Here is a tiny trained network, its code and every weight. The questions are about switching its units off for an input and a target symbol, where a switched-off unit gives its printed mean instead of its output.

import numpy as np


def w(rows, s, z=0):
    codes = np.array(rows[::2]) - 128.0
    scale = np.full(codes.shape[1], s)
    scale[-1] = z or s
    return codes * scale


def norm(h):
    return h / np.sqrt((h * h).mean(-1, keepdims=True) + 1e-5)


def f(y):
    return np.maximum(y, 0)


def softmax(a):
    e = np.exp(a - a.max(-1, keepdims=True))
    return e / e.sum(-1, keepdims=True)


def log_softmax(a):
    a = a - a.max(-1, keepdims=True)
    return a - np.log(np.exp(a).sum(-1, keepdims=True))


def net(x, mask):
    ids = ['ΘΞαβγδζηλμστφ'.index(c) for c in x.split()]
    T = len(ids)
    res = E[ids] + P[:T]
    u = 0
    for l in range(2):
        q, k, v = (norm(res) @ M[l].T for M in (Q, K, V))
        z = softmax(np.where(np.tri(T) > 0, q @ k.T / 2**0.5, -1e9)) @ v
        res = res + np.where(mask[u], z, O[l][:, -1]) @ O[l][:, :-1]
        u += 1
        y = f(norm(res) @ A[l][:, :-1].T + A[l][:, -1])
        res = res + np.where(mask[u : u + 8], y, B[l][:, -1]) @ B[l][:, :-1]
        u += 8
    return log_softmax(norm(res)[-1] @ U[:, :-1].T + U[:, -1])


Q, K, V, O, A, B = {}, {}, {}, {}, {}, {}
E = w([
[130,122,112,117],'Θ',
[125,116,107,119],'Ξ',
[135,126,94,104],'α',
[139,131,172,169],'β',
[122,112,115,121],'γ',
[102,47,34,197],'δ',
[254,50,171,195],'ζ',
[126,115,107,118],'η',
[126,115,109,119],'λ',
[126,117,109,120],'μ',
[68,154,109,144],'σ',
[154,91,141,71],'τ',
[121,200,146,113],'φ',
],0.006)
P = w([
[158,82,154,162],'0',
[183,144,4,92],'1',
[156,139,23,84],'2',
[142,132,32,90],'3',
[98,78,157,77],'4',
[99,61,173,101],'5',
[111,47,174,112],'6',
[149,57,129,153],'7',
[169,67,83,145],'8',
[165,72,85,146],'9',
[122,53,136,132],'10',
],0.0015)
Q[0] = w([
[160,132,3,204],'L0H1',
[236,108,78,123],'L0H1',
],0.0054)
K[0] = w([
[20,41,203,255],'L0H1',
[74,116,191,121],'L0H1',
],0.0058)
V[0] = w([
[252,181,12,132],'L0H1',
[108,245,115,180],'L0H1',
],0.0024)
O[0] = w([
[250,61,124,254,198],'L0H1',
[192,182,170,119,1],'L0H1',
],0.0027,0.00094)
A[0] = w([
[150,119,187,218,121],'L0N1',
[70,170,114,152,89],'L0N2',
[157,175,175,170,175],'L0N3',
[88,122,130,129,141],'L0N4',
[61,148,95,153,79],'L0N5',
[2,188,114,180,5],'L0N6',
[86,66,133,161,197],'L0N7',
[68,182,146,152,179],'L0N8',
],0.0069,0.0024)
B[0] = w([
[66,204,48,190,164],'L0N1',
[115,70,181,165,183],'L0N2',
[202,156,77,64,157],'L0N3',
[114,151,122,92,169],'L0N4',
[21,93,192,143,191],'L0N5',
[55,85,254,158,226],'L0N6',
[158,155,57,111,252],'L0N7',
[194,73,208,154,197],'L0N8',
],0.0047,0.0042)
Q[1] = w([
[253,41,121,41],'L1H1',
[73,150,186,217],'L1H1',
],0.0065)
K[1] = w([
[213,135,255,164],'L1H1',
[50,198,70,119],'L1H1',
],0.0047)
V[1] = w([
[225,179,175,252],'L1H1',
[202,9,167,5],'L1H1',
],0.0024)
O[1] = w([
[148,203,141,203,86],'L1H1',
[252,99,201,41,255],'L1H1',
],0.0037,0.00093)
A[1] = w([
[165,209,205,166,129],'L1N1',
[3,129,115,136,183],'L1N2',
[177,197,250,118,161],'L1N3',
[65,99,85,155,1],'L1N4',
[130,58,116,121,74],'L1N5',
[164,130,114,93,246],'L1N6',
[154,166,113,206,160],'L1N7',
[100,167,89,100,210],'L1N8',
],0.0051,0.0018)
B[1] = w([
[136,73,50,93,161],'L1N1',
[134,116,187,135,198],'L1N2',
[172,255,173,154,187],'L1N3',
[117,29,165,135,136],'L1N4',
[123,151,101,147,175],'L1N5',
[130,156,161,128,251],'L1N6',
[95,107,187,137,171],'L1N7',
[98,157,147,119,196],'L1N8',
],0.0068,0.003)
U = w([
[45,2,19,216,139],'Θ',
[123,91,84,145,84],'Ξ',
[243,54,99,251,171],'α',
[19,86,237,140,253],'β',
[35,40,82,45,122],'γ',
[106,105,102,142,76],'δ',
[35,247,67,255,120],'ζ',
[127,93,85,139,97],'η',
[113,95,49,128,134],'λ',
[114,104,89,144,93],'μ',
[30,231,159,9,68],'σ',
[243,10,187,3,94],'τ',
[247,251,233,127,69],'φ',
],0.0086,0.0064)

Each question gives the input, a string of symbols that net reads in full, and the target symbol t.
The units are the heads (2 rows each of Q, K, V and O) and the neurons (one row each of A and B). Each row of codes is followed by its name. A weight is (code - 128) times the scale printed after its matrix; where a second scale follows, it is the last column's (O, A, B and U).
mask holds one flag per unit, layer by layer, with each layer's heads first. A switched-off unit (its flag False) gives its mean, the last column of its rows in O or B, instead of its output. The means were averaged over made-up inputs and are rounded, as every weight is.
A unit's drop is (log p(t) with every unit on - log p(t) with that unit switched off) / (log p(t) with every unit on - log p(t) with every unit switched off).
The circuit of an input: a set's keep is (log p(t) with only the set's units on - log p(t) with every unit switched off) / (log p(t) with every unit on - log p(t) with every unit switched off). Starting from the 12 units with the biggest drops (on a tie, the unit counted first), units are removed one at a time, each time the one whose removal leaves the highest keep (on an exact tie, the one counted first), for as long as the keep stays at least 0.8.
circuit, biggest first: the units of the circuit, biggest drop first
top k neurons: the k neurons with the biggest drops, biggest first
k most important neurons of layer l: the k neurons of layer l with the biggest drops, biggest first
input σ η Θ ζ γ γ γ Ξ, target γ: 2 most important neurons of layer 1 -> L1N3, L1N4
input τ α γ, target τ: circuit, biggest first -> L1H1
input ζ ζ γ, target ζ: circuit, biggest first -> L0N6, L0N8, L1H1, L0N1
input ζ β μ, target ζ: 3 most important neurons of layer 0 -> L0N6, L0N5, L0N8
input γ β γ λ, target γ: top 2 neurons -> L0N8, L0N6
input σ μ β σ γ φ σ φ γ, target φ: 2 most important neurons of layer 1 -> L1N6, L1N1
input μ ζ σ γ σ η γ ζ γ σ Θ, target σ: 2 most important neurons of layer 0 -> L0N6, L0N8
input ζ λ σ λ, target ζ: top 3 neurons -> L0N6, L0N5, L0N8
input σ λ δ φ α, target φ: top 4 neurons -> L0N5, L0N1, L0N7, L1N6
input τ η σ ζ τ ζ γ Θ η η φ, target φ: top 2 neurons -> L1N3, L0N3
input λ η Ξ γ σ Θ φ φ β Θ, target φ: top 3 neurons -> L0N5, L0N6, L0N1
input λ σ σ σ σ β α, target σ: top 2 neurons -> L0N6, L0N5
input γ η ζ σ σ τ σ ζ σ η, target σ: top 2 neurons -> L0N8, L0N6
input ζ λ σ σ ζ φ Θ σ μ, target φ: top 2 neurons -> L0N5, L0N6
input σ σ σ γ λ γ σ σ β φ γ, target σ: circuit, biggest first -> L0H1, L0N6, L0N8
input ζ σ η β μ, target σ: circuit, biggest first -> L0N6, L0N8
input σ μ σ φ Ξ γ γ γ Ξ σ β, target ζ: top 3 neurons -> L0N1, L0N3, L0N6
input σ τ λ, target σ: circuit, biggest first -> L0H1, L0N6
input ζ α σ σ γ γ η, target σ: circuit, biggest first -> L0N6, L0N8
input φ σ γ, target φ: top 2 neurons -> L0N5, L0N1
input σ λ σ Ξ, target σ: 2 most important neurons of layer 0 -> L0N6, L0N5
